Where the symbols take the nodes:
td: ψ>bd, ρ>nf, φ>rz, τ>zb, α>sm
sb: ψ>hq, ρ>fd, φ>qt, τ>ft, α>mb
mn: ψ>zs, ρ>td, φ>hg, τ>qb, α>pm
hp: ψ>ns, ρ>ql, φ>lh, τ>qp, α>bh
rq: ψ>dg, ρ>bb, φ>dq, τ>sr, α>qn
dr: ψ>tj, ρ>dg, φ>ch, τ>sz, α>tg
hm: ψ>lt, ρ>jt, φ>jc, τ>fb, α>zr
hr: ψ>rl, ρ>tz, φ>pc, τ>fh, α>rt
fs: ψ>lm, ρ>rf, φ>dp, τ>rn, α>lj
cp: ψ>mr, ρ>lt, φ>hp, τ>bh, α>pn
ds: ψ>gj, ρ>qt, φ>mt, τ>hq, α>fp
qn: ψ>rq, ρ>mt, φ>sr, τ>gj, α>tn
dp: ψ>sq, ρ>gf, φ>fm, τ>fl, α>rn
cm: ψ>pf, ρ>fz, φ>cp, τ>pn, α>qm
lm: ψ>bt, ρ>fl, φ>sq, τ>dp, α>fs
ft: ψ>qt, ρ>zm, φ>rt, τ>fd, α>rl
mp: ψ>fh, ρ>fs, φ>tz, τ>dt, α>zm
jb: ψ>nf, ρ>rr, φ>tg, τ>dc, α>tj
lj: ψ>fs, ρ>lg, φ>rn, τ>qr, α>sq
lt: ψ>qp, ρ>rj, φ>ql, τ>jc, α>hm
hl: ψ>tp, ρ>sz, φ>tj, τ>dr, α>nf
hc: ψ>gf, ρ>bf, φ>tr, τ>gg, α>jz
tp: ψ>bq, ρ>ch, φ>jb, τ>tj, α>hl
fb: ψ>jc, ρ>mn, φ>rj, τ>jt, α>bc
cq: ψ>bl, ρ>mr, φ>ls, τ>dh, α>ff
qp: ψ>lh, ρ>mj, φ>zr, τ>ql, α>lt
rl: ψ>ft, ρ>rc, φ>fd, τ>pc, α>hr
cl: ψ>qb, ρ>bq, φ>td, τ>sm, α>cz
nf: ψ>hl, ρ>pb, φ>dr, τ>tg, α>jb
rf: ψ>fl, ρ>gg, φ>gf, τ>hc, α>lg
lh: ψ>fz, ρ>bc, φ>hm, τ>zr, α>qp
bd: ψ>cz, ρ>hl, φ>hs, τ>rz, α>td
gf: ψ>pg, ρ>ff, φ>sn, τ>tr, α>hc
bq: ψ>zb, ρ>dc, φ>nf, τ>jb, α>tp
jt: ψ>rj, ρ>qb, φ>zs, τ>mn, α>jj
pb: ψ>sz, ρ>sr, φ>dg, τ>rq, α>rr
mt: ψ>bb, ρ>hr, φ>mb, τ>ml, α>hq
cz: ψ>cl, ρ>tp, φ>sm, τ>hs, α>bd
dt: ψ>tz, ρ>rn, φ>lm, τ>fs, α>dn
hs: ψ>sm, ρ>tj, φ>bq, τ>tp, α>rz
fz: ψ>bh, ρ>fb, φ>lt, τ>hm, α>lh
tz: ψ>rc, ρ>dp, φ>bt, τ>lm, α>dt
jc: ψ>ql, ρ>zs, φ>mj, τ>rj, α>fb
hq: ψ>mt, ρ>rt, φ>ml, τ>qt, α>sb
dg: ψ>lb, ρ>fp, φ>tn, τ>dq, α>rq
tc: ψ>pm, ρ>hs, φ>cl, τ>cz, α>hg
rj: ψ>mj, ρ>hg, φ>qg, τ>zs, α>jt
bb: ψ>fp, ρ>rl, φ>sb, τ>mb, α>mt
bf: ψ>ff, ρ>pn, φ>pf, τ>cm, α>ls
gj: ψ>sr, ρ>ml, φ>bb, τ>mt, α>ds
mj: ψ>bc, ρ>tc, φ>jj, τ>qg, α>rj
ql: ψ>zr, ρ>qg, φ>bc, τ>mj, α>jc
dc: ψ>tg, ρ>qn, φ>pb, τ>rr, α>ch
gg: ψ>tr, ρ>cm, φ>ff, τ>bf, α>bl
bl: ψ>gg, ρ>qm, φ>bf, τ>ls, α>cq
mr: ψ>qm, ρ>qp, φ>ns, τ>hp, α>cp
dh: ψ>ls, ρ>hp, φ>qm, τ>mr, α>pf
rz: ψ>hs, ρ>dr, φ>tp, τ>hl, α>zb
lg: ψ>rf, ρ>bl, φ>hc, τ>jz, α>pg
zr: ψ>hm, ρ>jj, φ>fb, τ>bc, α>ql
qb: ψ>hg, ρ>zb, φ>bd, τ>td, α>cl
ff: ψ>cq, ρ>cp, φ>dh, τ>pf, α>bf
zm: ψ>mp, ρ>lj, φ>dt, τ>dn, α>rc
jz: ψ>hc, ρ>ls, φ>gg, τ>bl, α>sn
rt: ψ>hr, ρ>dt, φ>fh, τ>mp, α>fd
zs: ψ>qg, ρ>bd, φ>tc, τ>hg, α>mn
sq: ψ>lj, ρ>pg, φ>qr, τ>fm, α>dp
qg: ψ>jj, ρ>cz, φ>pm, τ>tc, α>zs
dn: ψ>dt, ρ>qr, φ>fs, τ>lj, α>bt
fp: ψ>ds, ρ>ft, φ>hq, τ>sb, α>bb
ls: ψ>bf, ρ>ns, φ>cm, τ>qm, α>dh
pn: ψ>cp, ρ>hm, φ>bh, τ>fz, α>ns
mb: ψ>sb, ρ>pc, φ>ft, τ>rl, α>ml
qr: ψ>rn, ρ>jz, φ>rf, τ>lg, α>fm
hg: ψ>tc, ρ>rz, φ>cz, τ>bd, α>qb
pc: ψ>fd, ρ>bt, φ>zm, τ>rc, α>fh
rc: ψ>zm, ρ>sq, φ>dn, τ>bt, α>tz
pf: ψ>dh, ρ>bh, φ>mr, τ>cp, α>cm
tr: ψ>sn, ρ>pf, φ>cq, τ>ff, α>gg
ml: ψ>mb, ρ>fh, φ>rl, τ>hr, α>qt
fh: ψ>pc, ρ>lm, φ>rc, τ>tz, α>mp
sz: ψ>ch, ρ>dq, φ>lb, τ>dg, α>pb
fd: ψ>rt, ρ>dn, φ>mp, τ>zm, α>pc
zb: ψ>rz, ρ>tg, φ>hl, τ>nf, α>bq
dq: ψ>tn, ρ>sb, φ>ds, τ>fp, α>sr
tn: ψ>qn, ρ>hq, φ>gj, τ>ds, α>dq
ns: ψ>pn, ρ>zr, φ>fz, τ>lh, α>hp
bh: ψ>hp, ρ>jc, φ>qp, τ>lt, α>fz
rr: ψ>pb, ρ>gj, φ>rq, τ>qn, α>lb
qm: ψ>cm, ρ>lh, φ>pn, τ>ns, α>mr
bt: ψ>dn, ρ>fm, φ>lj, τ>sq, α>lm
sr: ψ>dq, ρ>mb, φ>fp, τ>bb, α>gj
pm: ψ>mn, ρ>sm, φ>qb, τ>cl, α>tc
ch: ψ>dc, ρ>tn, φ>rr, τ>lb, α>sz
pg: ψ>lg, ρ>cq, φ>jz, τ>sn, α>gf
rn: ψ>dp, ρ>hc, φ>fl, τ>rf, α>qr
tg: ψ>dr, ρ>rq, φ>sz, τ>pb, α>dc
tj: ψ>jb, ρ>lb, φ>dc, τ>ch, α>dr
sn: ψ>jz, ρ>dh, φ>bl, τ>cq, α>tr
lb: ψ>rr, ρ>ds, φ>qn, τ>tn, α>dg
sm: ψ>td, ρ>jb, φ>zb, τ>bq, α>hs
fm: ψ>qr, ρ>sn, φ>lg, τ>pg, α>fl
qt: ψ>ml, ρ>mp, φ>hr, τ>rt, α>ft
jj: ψ>jt, ρ>cl, φ>mn, τ>pm, α>qg
bc: ψ>fb, ρ>pm, φ>jt, τ>jj, α>mj
fl: ψ>fm, ρ>tr, φ>pg, τ>gf, α>rf

In the rows, 151 means zero.

The rows follow the links: the fewer symbols apart two nodes are, the more alike their rows tend to be.

Row, then node:
[189, 170, 122, 237, 107, 122, 61, 114, 36, 199, 124, 197, 105, 119, 172, 212, 199, 183, 173, 177, 179, 49, 193, 181, 204, 146, 120, 94, 228, 98, 232, 122, 145, 198, 164, 103, 166, 187, 167, 162, 148, 165, 136, 140, 159, 197, 146, 130, 163, 155, 130]
node: pf
[186, 112, 68, 128, 64, 186, 115, 139, 188, 126, 74, 197, 172, 198, 152, 186, 168, 71, 70, 97, 162, 201, 154, 106, 116, 96, 205, 154, 107, 170, 170, 159, 117, 167, 145, 102, 172, 146, 152, 191, 102, 161, 206, 261, 121, 103, 118, 180, 159, 142, 186]
node: dt
[153, 145, 159, 128, 205, 139, 231, 170, 173, 210, 253, 82, 147, 133, 139, 69, 194, 55, 178, 125, 163, 148, 115, 152, 117, 228, 171, 210, 101, 160, 139, 147, 114, 146, 192, 188, 200, 97, 154, 82, 88, 195, 211, 174, 87, 137, 102, 139, 148, 161, 122]
node: nf
[158, 153, 187, 164, 182, 125, 211, 194, 119, 221, 284, 74, 115, 111, 123, 77, 190, 128, 237, 168, 164, 107, 164, 183, 159, 250, 139, 170, 159, 142, 170, 129, 175, 180, 178, 186, 180, 119, 192, 51, 126, 184, 148, 135, 106, 191, 143, 109, 126, 132, 123]
node: rz
[136, 138, 135, 186, 70, 115, 103, 117, 127, 87, 49, 201, 163, 222, 170, 216, 107, 192, 76, 98, 138, 169, 138, 113, 201, 82, 136, 122, 148, 145, 147, 137, 200, 140, 91, 96, 120, 196, 154, 169, 233, 105, 168, 181, 211, 174, 151, 185, 150, 104, 204]
node: qr
[160, 181, 126, 161, 143, 201, 82, 134, 145, 132, 24, 236, 170, 133, 188, 234, 135, 208, 153, 186, 179, 158, 178, 172, 137, 95, 130, 100, 224, 137, 198, 178, 111, 136, 116, 113, 132, 182, 107, 286, 157, 131, 117, 112, 184, 121, 173, 178, 173, 208, 161]
node: sn
[100, 210, 233, 163, 295, 126, 200, 124, 137, 167, 177, 121, 157, 105, 195, 129, 132, 183, 202, 178, 151, 118, 103, 192, 156, 198, 98, 169, 188, 127, 131, 164, 117, 87, 147, 201, 150, 156, 92, 174, 180, 142, 147, 22, 171, 146, 134, 165, 177, 212, 107]
node: qg
[159, 110, 104, 157, 51, 146, 80, 117, 154, 76, 71, 205, 164, 219, 149, 210, 123, 168, 50, 117, 113, 171, 147, 96, 194, 56, 178, 125, 118, 159, 123, 144, 190, 161, 136, 105, 124, 191, 169, 162, 185, 112, 152, 220, 198, 158, 165, 174, 150, 107, 197]
node: sq
[159, 159, 191, 161, 186, 130, 200, 195, 125, 215, 283, 76, 117, 97, 117, 85, 185, 149, 243, 190, 163, 103, 178, 186, 157, 238, 139, 167, 163, 146, 163, 134, 172, 188, 189, 189, 166, 116, 192, 51, 128, 184, 124, 125, 115, 196, 161, 100, 124, 137, 117]
node: hs
[152, 186, 134, 161, 147, 187, 97, 132, 145, 129, 15, 235, 174, 147, 195, 235, 128, 200, 147, 172, 183, 169, 177, 169, 134, 103, 119, 109, 216, 142, 199, 171, 109, 125, 107, 116, 134, 183, 100, 290, 167, 136, 140, 109, 184, 117, 164, 187, 181, 199, 172]
node: jz
[190, 111, 105, 143, 12, 161, 155, 233, 151, 176, 124, 149, 145, 183, 111, 149, 161, 124, 179, 120, 197, 196, 216, 147, 126, 168, 160, 141, 152, 176, 236, 128, 203, 196, 88, 106, 159, 124, 219, 119, 156, 175, 165, 249, 116, 177, 166, 144, 92, 78, 220]
node: rt
[190, 113, 96, 151, 19, 156, 155, 210, 140, 182, 104, 160, 151, 189, 123, 166, 171, 93, 162, 93, 210, 194, 191, 134, 120, 167, 165, 150, 142, 173, 242, 123, 171, 183, 90, 101, 177, 128, 199, 129, 142, 186, 208, 255, 109, 160, 129, 163, 108, 95, 219]
node: pc
[184, 107, 67, 128, 61, 185, 103, 127, 190, 110, 71, 201, 173, 203, 142, 190, 159, 83, 56, 101, 151, 195, 150, 102, 128, 78, 207, 149, 103, 171, 151, 160, 130, 165, 157, 109, 161, 159, 155, 188, 105, 150, 196, 260, 141, 107, 131, 174, 161, 140, 188]
node: dn
[134, 156, 144, 188, 91, 111, 122, 123, 118, 97, 27, 208, 165, 211, 184, 227, 103, 197, 101, 97, 154, 170, 134, 134, 194, 103, 117, 121, 175, 136, 176, 139, 183, 114, 66, 102, 128, 197, 138, 192, 234, 114, 174, 152, 208, 167, 142, 204, 153, 124, 197]
node: fl
[105, 131, 199, 110, 140, 112, 243, 199, 203, 118, 200, 78, 169, 200, 112, 97, 92, 151, 150, 103, 120, 221, 110, 125, 153, 175, 159, 198, 82, 192, 93, 142, 227, 121, 102, 186, 125, 131, 178, 65, 221, 126, 171, 166, 171, 166, 162, 162, 113, 84, 184]
node: rq
[155, 149, 165, 140, 200, 135, 228, 175, 156, 217, 261, 75, 139, 127, 139, 67, 193, 67, 196, 124, 174, 136, 122, 163, 120, 239, 163, 202, 114, 152, 153, 138, 123, 149, 179, 188, 207, 101, 160, 70, 90, 198, 203, 165, 86, 148, 100, 140, 147, 156, 120]
node: hl
[108, 124, 197, 108, 142, 118, 239, 189, 213, 112, 221, 79, 159, 200, 113, 91, 95, 145, 134, 118, 106, 215, 112, 121, 166, 172, 166, 193, 81, 198, 72, 150, 226, 130, 123, 188, 127, 129, 181, 55, 206, 130, 160, 172, 166, 169, 166, 152, 115, 86, 183]
node: dg
[124, 113, 170, 90, 163, 147, 210, 170, 223, 115, 242, 84, 157, 185, 102, 83, 124, 130, 115, 137, 86, 199, 119, 107, 148, 149, 196, 199, 60, 193, 44, 154, 195, 154, 190, 200, 131, 123, 178, 57, 153, 133, 143, 183, 147, 149, 174, 135, 132, 107, 151]
node: pb
[123, 168, 188, 201, 223, 95, 118, 53, 97, 121, 208, 149, 132, 143, 177, 156, 147, 194, 104, 168, 84, 61, 101, 136, 238, 120, 139, 142, 144, 110, 67, 147, 157, 140, 221, 178, 138, 198, 130, 106, 177, 113, 121, 89, 200, 186, 142, 132, 188, 158, 90]
node: ql

Each walk starts at a row. The symbols on each line, taken left to right, move it on to the next node.
Each answer is a row, close to the row of the node it stands for.
new walk
[151, 127, 150, 97, 201, 170, 214, 159, 214, 162, 243, 92, 159, 148, 129, 68, 176, 61, 133, 136, 131, 175, 112, 123, 113, 184, 203, 209, 68, 180, 83, 163, 115, 146, 216, 205, 178, 105, 152, 96, 80, 175, 186, 183, 97, 116, 121, 134, 157, 160, 118]
τ ρ φ ρ φ φ ρ α ψ φ -> [164, 107, 89, 145, 58, 154, 79, 110, 166, 76, 74, 211, 166, 216, 144, 209, 131, 152, 37, 110, 110, 179, 152, 92, 181, 47, 188, 129, 112, 163, 120, 155, 177, 172, 149, 106, 124, 184, 164, 170, 166, 119, 154, 230, 183, 145, 165, 165, 153, 112, 187]
α ψ ψ α τ τ ψ α φ -> [147, 184, 138, 168, 138, 173, 105, 131, 143, 127, 11, 226, 178, 156, 202, 232, 123, 195, 144, 149, 185, 170, 164, 166, 136, 106, 116, 117, 214, 140, 200, 169, 120, 113, 89, 110, 133, 185, 100, 279, 184, 133, 151, 118, 189, 124, 149, 193, 173, 193, 170]
new walk
[104, 136, 206, 114, 143, 116, 252, 207, 208, 124, 189, 86, 171, 202, 122, 98, 84, 145, 158, 99, 130, 230, 110, 126, 146, 183, 147, 196, 89, 196, 105, 145, 221, 111, 80, 183, 125, 131, 169, 79, 221, 131, 175, 158, 159, 167, 156, 175, 109, 89, 196]
ρ ρ τ τ ρ τ ρ -> [168, 180, 124, 162, 137, 203, 75, 135, 137, 133, 38, 233, 166, 128, 182, 230, 149, 214, 159, 203, 170, 151, 196, 179, 136, 97, 126, 95, 228, 137, 198, 177, 111, 151, 141, 116, 129, 179, 120, 280, 150, 137, 101, 114, 178, 127, 183, 164, 171, 204, 157]
τ τ ρ ρ ρ τ α ρ -> [157, 154, 185, 165, 191, 123, 217, 190, 122, 230, 275, 72, 124, 112, 127, 77, 190, 111, 232, 158, 172, 106, 151, 182, 144, 254, 145, 181, 145, 144, 175, 128, 156, 170, 170, 185, 190, 113, 187, 52, 125, 189, 167, 142, 98, 185, 132, 112, 131, 132, 121]
new walk
[173, 175, 120, 163, 139, 199, 61, 134, 133, 140, 55, 235, 157, 124, 174, 232, 153, 218, 154, 215, 168, 140, 209, 178, 147, 91, 139, 91, 231, 136, 192, 172, 129, 168, 147, 115, 131, 186, 124, 274, 142, 134, 88, 118, 177, 131, 195, 154, 168, 201, 152]
ρ ψ ψ ψ ψ τ ψ ψ -> [185, 163, 123, 227, 111, 135, 61, 118, 45, 187, 126, 210, 111, 121, 168, 210, 197, 194, 172, 185, 181, 63, 203, 179, 198, 130, 122, 88, 233, 101, 226, 135, 151, 203, 166, 107, 154, 184, 170, 170, 147, 160, 114, 142, 163, 192, 161, 128, 158, 159, 142]
τ ρ φ ρ φ φ ρ α ψ φ -> [157, 145, 175, 144, 196, 126, 229, 182, 138, 225, 265, 72, 134, 119, 132, 70, 192, 76, 217, 134, 174, 125, 132, 167, 130, 245, 154, 194, 124, 150, 164, 131, 135, 152, 174, 185, 199, 111, 165, 63, 111, 203, 196, 161, 90, 156, 104, 132, 142, 146, 121]
new walk
[149, 115, 154, 87, 191, 175, 209, 161, 223, 140, 249, 86, 163, 160, 112, 71, 155, 87, 117, 139, 106, 185, 115, 113, 123, 159, 211, 212, 56, 189, 53, 165, 145, 151, 218, 204, 156, 110, 163, 80, 101, 158, 165, 190, 115, 122, 143, 132, 153, 140, 123]
ψ ρ ρ ψ ρ τ φ ψ -> [190, 114, 88, 148, 26, 156, 157, 197, 146, 177, 92, 164, 157, 190, 138, 164, 173, 75, 147, 83, 203, 192, 185, 138, 122, 160, 169, 158, 138, 170, 244, 124, 158, 176, 91, 99, 184, 132, 189, 146, 131, 189, 214, 262, 109, 153, 118, 174, 116, 104, 216]
ψ τ ψ ψ τ ψ τ -> [173, 105, 79, 128, 59, 183, 88, 114, 187, 88, 72, 210, 175, 209, 145, 194, 140, 119, 34, 111, 126, 190, 154, 90, 149, 56, 203, 136, 106, 166, 130, 157, 150, 175, 163, 111, 143, 169, 157, 188, 134, 131, 166, 245, 162, 123, 155, 169, 161, 127, 191]
new walk
[141, 178, 143, 169, 138, 160, 117, 132, 141, 119, 8, 222, 179, 166, 200, 234, 115, 190, 140, 133, 186, 172, 148, 165, 139, 110, 113, 123, 206, 135, 207, 163, 126, 104, 75, 107, 135, 188, 101, 271, 193, 130, 171, 119, 190, 129, 142, 205, 164, 180, 183]
α α ψ φ α φ -> [181, 167, 126, 192, 113, 182, 45, 129, 91, 157, 99, 220, 125, 114, 160, 227, 180, 225, 169, 215, 166, 99, 223, 183, 176, 107, 133, 77, 235, 119, 205, 154, 145, 200, 165, 110, 131, 191, 165, 215, 145, 145, 79, 125, 174, 169, 194, 127, 155, 175, 145]
ρ τ τ τ φ α τ ρ φ φ -> [153, 150, 179, 160, 187, 117, 224, 188, 127, 230, 266, 69, 125, 115, 133, 73, 194, 85, 222, 139, 176, 119, 149, 176, 138, 251, 147, 196, 135, 145, 167, 129, 143, 164, 171, 184, 195, 109, 179, 53, 118, 197, 187, 158, 92, 180, 122, 123, 135, 144, 121]
new walk
[140, 113, 160, 91, 175, 156, 202, 163, 224, 115, 255, 87, 162, 177, 103, 75, 134, 119, 108, 142, 82, 190, 117, 107, 143, 152, 209, 195, 53, 187, 40, 157, 177, 156, 199, 208, 139, 118, 167, 65, 131, 139, 145, 184, 139, 140, 167, 133, 143, 119, 144]
ρ ψ α ψ τ ρ φ ρ ψ -> [190, 108, 70, 135, 53, 172, 135, 156, 168, 156, 78, 187, 173, 196, 145, 173, 172, 57, 100, 82, 190, 197, 161, 121, 109, 126, 191, 161, 116, 168, 209, 143, 125, 164, 123, 102, 182, 141, 159, 178, 105, 181, 227, 261, 109, 117, 105, 182, 138, 138, 199]
ψ ρ τ ρ α τ ψ ψ τ -> [184, 169, 123, 205, 111, 163, 49, 127, 75, 165, 107, 222, 117, 117, 161, 217, 180, 220, 168, 212, 159, 84, 220, 176, 188, 118, 131, 75, 237, 113, 210, 146, 157, 205, 171, 113, 141, 189, 164, 199, 152, 145, 89, 134, 167, 183, 188, 126, 155, 164, 139]
new walk
[118, 119, 184, 103, 148, 124, 220, 184, 213, 113, 228, 78, 160, 195, 108, 84, 105, 145, 125, 121, 96, 211, 113, 111, 162, 162, 180, 192, 71, 191, 61, 143, 223, 135, 146, 193, 125, 127, 182, 54, 185, 122, 152, 173, 159, 171, 169, 145, 120, 87, 170]
τ τ φ τ α φ τ ψ ρ -> [182, 106, 70, 124, 61, 184, 94, 122, 191, 104, 70, 206, 170, 203, 144, 191, 156, 102, 52, 105, 136, 191, 152, 99, 139, 66, 205, 142, 102, 166, 137, 155, 138, 165, 165, 108, 150, 162, 152, 189, 118, 146, 178, 252, 146, 117, 140, 170, 161, 134, 182]
α φ α τ φ τ φ -> [178, 170, 120, 172, 132, 203, 54, 134, 123, 146, 67, 230, 148, 118, 171, 232, 159, 225, 163, 221, 166, 122, 218, 181, 151, 95, 136, 90, 231, 130, 195, 173, 133, 176, 162, 117, 128, 184, 138, 255, 145, 134, 79, 120, 176, 147, 194, 143, 165, 189, 152]
